Below is a small trained network, with its code and all its weights. Each question gives an input and a class and asks what happens when units are switched off, that is, made to give their printed mean instead of their output.

import numpy as np


def w(rows, s, z=0):
    codes = np.array(rows[::2]) - 128.0
    scale = np.full(codes.shape[1], s)
    scale[-1] = z or s
    return codes * scale


def f(y):
    return y / 2 * (1 + np.tanh(0.7978845608 * (y + 0.044715 * y**3)))


def log_softmax(a):
    a = a - a.max(-1, keepdims=True)
    return a - np.log(np.exp(a).sum(-1, keepdims=True))


def net(x, mask):
    res = np.array(x, float).reshape(1, 2) / 4 @ E
    y = f(res @ A[0][:, :-1].T + A[0][:, -1])
    res = res + np.where(mask, y, B[0][:, -1]) @ B[0][:, :-1]
    return log_softmax(res[-1] @ U[:, :-1].T + U[:, -1])


A, B = {}, {}
E = w([
[218,43,9,119],'x0',
[253,163,229,79],'x1',
],0.0042)
A[0] = w([
[125,132,122,131,91],'n0',
[232,140,209,123,106],'n1',
[127,127,126,138,181],'n2',
[135,129,121,123,253],'n3',
[196,134,181,118,96],'n4',
[128,118,129,129,255],'n5',
[131,119,129,127,204],'n6',
[136,130,122,129,252],'n7',
[7,117,49,128,106],'n8',
[181,147,161,104,85],'n9',
[220,90,16,123,103],'n10',
[131,138,122,130,144],'n11',
[159,133,149,125,163],'n12',
[27,160,240,124,99],'n13',
[138,125,114,119,140],'n14',
[177,97,72,119,98],'n15',
[58,120,78,141,92],'n16',
],0.013,0.0046)
B[0] = w([
[152,127,125,135,114],'n0',
[167,100,72,26,227],'n1',
[110,133,125,115,154],'n2',
[4,161,116,66,205],'n3',
[166,90,110,99,176],'n4',
[26,157,116,66,206],'n5',
[96,136,127,111,169],'n6',
[10,163,115,69,204],'n7',
[179,94,79,2,212],'n8',
[172,100,113,117,155],'n9',
[188,202,196,73,245],'n10',
[121,135,123,124,135],'n11',
[99,116,118,95,162],'n12',
[183,209,194,57,254],'n13',
[121,134,133,125,136],'n14',
[167,144,164,120,171],'n15',
[173,96,111,93,161],'n16',
],0.037,0.0054)
U = w([
[167,210,254,124,137],'0',
[162,48,12,89,135],'1',
[4,141,117,169,254],'2',
[156,118,123,181,88],'3',
[158,93,133,174,86],'4',
[170,98,135,165,79],'5',
[166,99,134,172,83],'6',
[166,95,129,182,95],'7',
],0.0081,0.0024)

Each question gives the input, the list of numbers given to net, and the class t.
The units are the neurons (one row each of A and B). Each row of codes is followed by its name. A weight is (code - 128) times the scale printed after its matrix; where a second scale follows, it is the last column's (A, B and U).
mask holds one flag per neuron, in row order. A switched-off neuron (its flag False) gives its mean, the last column of its row in B, instead of its output. The means were averaged over made-up inputs and are rounded, as every weight is.
A unit's drop is (log p(t) with every unit on - log p(t) with that unit switched off) / (log p(t) with every unit on - log p(t) with every unit switched off).
The circuit of an input: a set's keep is (log p(t) with only the set's units on - log p(t) with every unit switched off) / (log p(t) with every unit on - log p(t) with every unit switched off). Starting from the 12 units with the biggest drops (on a tie, the unit counted first), units are removed one at a time, each time the one whose removal leaves the highest keep (on an exact tie, the one counted first), for as long as the keep stays at least 0.8.
units of the circuit, in order: the units of the circuit, biggest drop first
unit that matters most: the unit with the biggest drop
k most important neurons: the k neurons with the biggest drops, biggest first
drop of u: that unit's drop, to one decimal
input [3,0], class 2: unit that matters most : n13
input [-1,-3], class 2: units of the circuit, in order : (n1 n10)
input [2,-4], class 1: 2 most important neurons : (n8 n13)
input [3,4], class 1: 2 most important neurons : (n13 n1)
input [-5,6], class 1: 3 most important neurons : (n1 n10 n4)
input [-1,3], class 2: units of the circuit, in order : (n8 n10)
input [6,-6], class 0: 2 most important neurons : (n10 n1)
input [-3,-5], class 1: 2 most important neurons : (n8 n10)
input [-7,-8], class 1: 4 most important neurons : (n8 n10 n16 n15)
input [-1,-4], class 1: 3 most important neurons : (n8 n16 n10)
input [-5,7], class 1: 2 most important neurons : (n1 n10)
input [8,-2], class 0: drop of n10 : 0.3
input [0,3], class 2: drop of n8 : 0.4
input [2,1], class 2: drop of n13 : 0.3
input [0,-6], class 1: units of the circuit, in order : (n8)
